Below are the code and all the weights of a small trained network. Each question names an input and a target symbol and asks about switching units off, where a switched-off unit gives its printed mean instead of its output.

import numpy as np


def w(rows, s, z=0):
    codes = np.array(rows[::2]) - 128.0
    scale = np.full(codes.shape[1], s)
    scale[-1] = z or s
    return codes * scale


def norm(h):
    return h / np.sqrt((h * h).mean(-1, keepdims=True) + 1e-5)


def f(y):
    return np.maximum(y, 0)


def softmax(a):
    e = np.exp(a - a.max(-1, keepdims=True))
    return e / e.sum(-1, keepdims=True)


def log_softmax(a):
    a = a - a.max(-1, keepdims=True)
    return a - np.log(np.exp(a).sum(-1, keepdims=True))


def net(x, mask):
    ids = ['Ξαδθμτψ'.index(c) for c in x.split()]
    T = len(ids)
    res = E[ids] + P[:T]
    r = norm(res)
    for j in range(3):
        rows = slice(3 * j, 3 * j + 3)
        q, k, v = (r @ M[0][rows].T for M in (Q, K, V))
        z = softmax(np.where(np.tri(T) > 0, q @ k.T / 3**0.5, -1e9)) @ v
        o = O[0][rows]
        res = res + np.where(mask[j], z, o[:, -1]) @ o[:, :-1]
    y = f(norm(res) @ A[0][:, :-1].T + A[0][:, -1])
    res = res + np.where(mask[3:15], y, B[0][:, -1]) @ B[0][:, :-1]
    return log_softmax(norm(res)[-1] @ U[:, :-1].T + U[:, -1])


Q, K, V, O, A, B = {}, {}, {}, {}, {}, {}
E = w([
[132,128,102],'Ξ',
[75,107,235],'α',
[111,248,122],'δ',
[60,137,206],'θ',
[148,108,127],'μ',
[94,60,143],'τ',
[159,140,32],'ψ',
],0.016)
P = w([
[253,154,165],'0',
[49,131,109],'1',
[186,135,181],'2',
[51,131,118],'3',
[180,130,175],'4',
[58,133,117],'5',
[171,126,178],'6',
[57,137,119],'7',
[172,121,170],'8',
[59,141,121],'9',
[169,116,169],'10',
[65,145,122],'11',
[172,104,159],'12',
[65,144,121],'13',
],0.011)
Q[0] = w([
[166,143,217],'head 1',
[111,251,76],'head 1',
[244,120,144],'head 1',
[178,136,2],'head 2',
[192,136,178],'head 2',
[55,168,215],'head 2',
[184,165,175],'head 3',
[143,80,211],'head 3',
[79,133,164],'head 3',
],0.0096)
K[0] = w([
[144,148,224],'head 1',
[86,248,126],'head 1',
[195,117,146],'head 1',
[181,156,63],'head 2',
[106,101,79],'head 2',
[169,54,166],'head 2',
[155,156,178],'head 3',
[159,100,143],'head 3',
[109,153,87],'head 3',
],0.017)
V[0] = w([
[120,122,96],'head 1',
[58,82,195],'head 1',
[154,115,250],'head 1',
[145,99,131],'head 2',
[69,60,79],'head 2',
[74,143,131],'head 2',
[107,254,148],'head 3',
[110,175,170],'head 3',
[38,159,158],'head 3',
],0.0085)
O[0] = w([
[124,147,101,117],'head 1',
[188,253,192,252],'head 1',
[190,81,118,191],'head 1',
[154,155,140,173],'head 2',
[112,90,74,166],'head 2',
[108,63,183,118],'head 2',
[153,184,82,99],'head 3',
[98,152,97,141],'head 3',
[101,104,114,191],'head 3',
],0.0052,0.0026)
A[0] = w([
[172,154,221,63],'neuron 1',
[240,152,179,141],'neuron 2',
[98,175,204,106],'neuron 3',
[95,170,114,138],'neuron 4',
[162,103,187,82],'neuron 5',
[83,6,92,119],'neuron 6',
[144,59,190,176],'neuron 7',
[141,102,179,117],'neuron 8',
[219,144,137,49],'neuron 9',
[128,110,88,169],'neuron 10',
[70,72,104,101],'neuron 11',
[94,190,109,1],'neuron 12',
],0.014,0.0058)
B[0] = w([
[53,48,96,186],'neuron 1',
[139,37,100,215],'neuron 2',
[208,108,109,207],'neuron 3',
[87,60,148,188],'neuron 4',
[141,182,148,182],'neuron 5',
[204,203,84,213],'neuron 6',
[219,203,78,255],'neuron 7',
[122,174,84,188],'neuron 8',
[73,15,254,152],'neuron 9',
[156,122,214,154],'neuron 10',
[173,72,128,177],'neuron 11',
[176,145,127,159],'neuron 12',
],0.0092,0.0077)
U = w([
[81,99,100,254],'Ξ',
[169,180,201,34],'α',
[96,194,109,239],'δ',
[114,139,181,241],'θ',
[172,46,141,94],'μ',
[213,178,75,50],'τ',
[109,104,6,14],'ψ',
],0.021,0.0052)

Each question gives the input, a string of symbols that net reads in full, and the target symbol t.
The units are the heads (3 rows each of Q, K, V and O) and the neurons (one row each of A and B). Each row of codes is followed by its name. A weight is (code - 128) times the scale printed after its matrix; where a second scale follows, it is the last column's (O, A, B and U).
mask holds one flag per unit, heads first, then neurons. A switched-off unit (its flag False) gives its mean, the last column of its rows in O or B, instead of its output. The means were averaged over made-up inputs and are rounded, as every weight is.
A unit's drop is (log p(t) with every unit on - log p(t) with that unit switched off) / (log p(t) with every unit on - log p(t) with every unit switched off).
The circuit of an input: a set's keep is (log p(t) with only the set's units on - log p(t) with every unit switched off) / (log p(t) with every unit on - log p(t) with every unit switched off). Starting from the 12 units with the biggest drops (on a tie, the unit counted first), units are removed one at a time, each time the one whose removal leaves the highest keep (on an exact tie, the one counted first), for as long as the keep stays at least 0.8.
units of the circuit, in order: the units of the circuit, biggest drop first
k most important neurons: the k neurons with the biggest drops, biggest first
heads that matter: for each layer, one digit per head in row order, 1 if its drop is at least 0.15 and else 0, layers parted by /
drop when u is switched off: that unit's drop, to one decimal
input α τ ψ α θ ψ τ τ τ τ τ τ δ, target μ: 3 most important neurons	neuron 7; neuron 6; neuron 4
input τ τ τ τ θ, target μ: 3 most important neurons	neuron 1; neuron 2; neuron 6
input α μ τ ψ Ξ τ τ θ τ τ τ τ θ, target τ: units of the circuit, in order	neuron 7
input τ τ τ δ δ τ τ Ξ, target Ξ: heads that matter	100
input Ξ Ξ τ τ τ δ θ ψ α μ τ τ τ μ, target μ: heads that matter	100
input Ξ τ τ μ δ τ τ τ ψ, target μ: 3 most important neurons	neuron 7; neuron 9; neuron 10
input δ τ δ μ τ τ ψ τ θ, target μ: 3 most important neurons	neuron 1; neuron 6; neuron 2
input ψ α Ξ, target μ: heads that matter	010
input δ τ ψ τ Ξ, target μ: heads that matter	011
input δ α τ τ θ τ ψ, target μ: units of the circuit, in order	neuron 7; neuron 9
input δ ψ ψ τ δ θ τ, target τ: heads that matter	010
input τ τ τ τ μ τ θ α α, target τ: heads that matter	000
input δ τ α, target μ: heads that matter	100
input τ δ α, target μ: 4 most important neurons	neuron 1; neuron 2; neuron 6; neuron 12
input τ τ Ξ α, target α: 4 most important neurons	neuron 2; neuron 3; neuron 6; neuron 7
input θ δ τ δ δ Ξ τ θ τ τ Ξ ψ α μ, target μ: drop when neuron 7 is switched off	0.9
input τ α τ τ ψ τ τ Ξ δ, target μ: drop when neuron 5 is switched off	0.1
input ψ τ δ θ Ξ α ψ α Ξ δ θ, target τ: drop when head 1 is switched off	-0.2
input τ τ δ α, target α: drop when neuron 9 is switched off	0.2
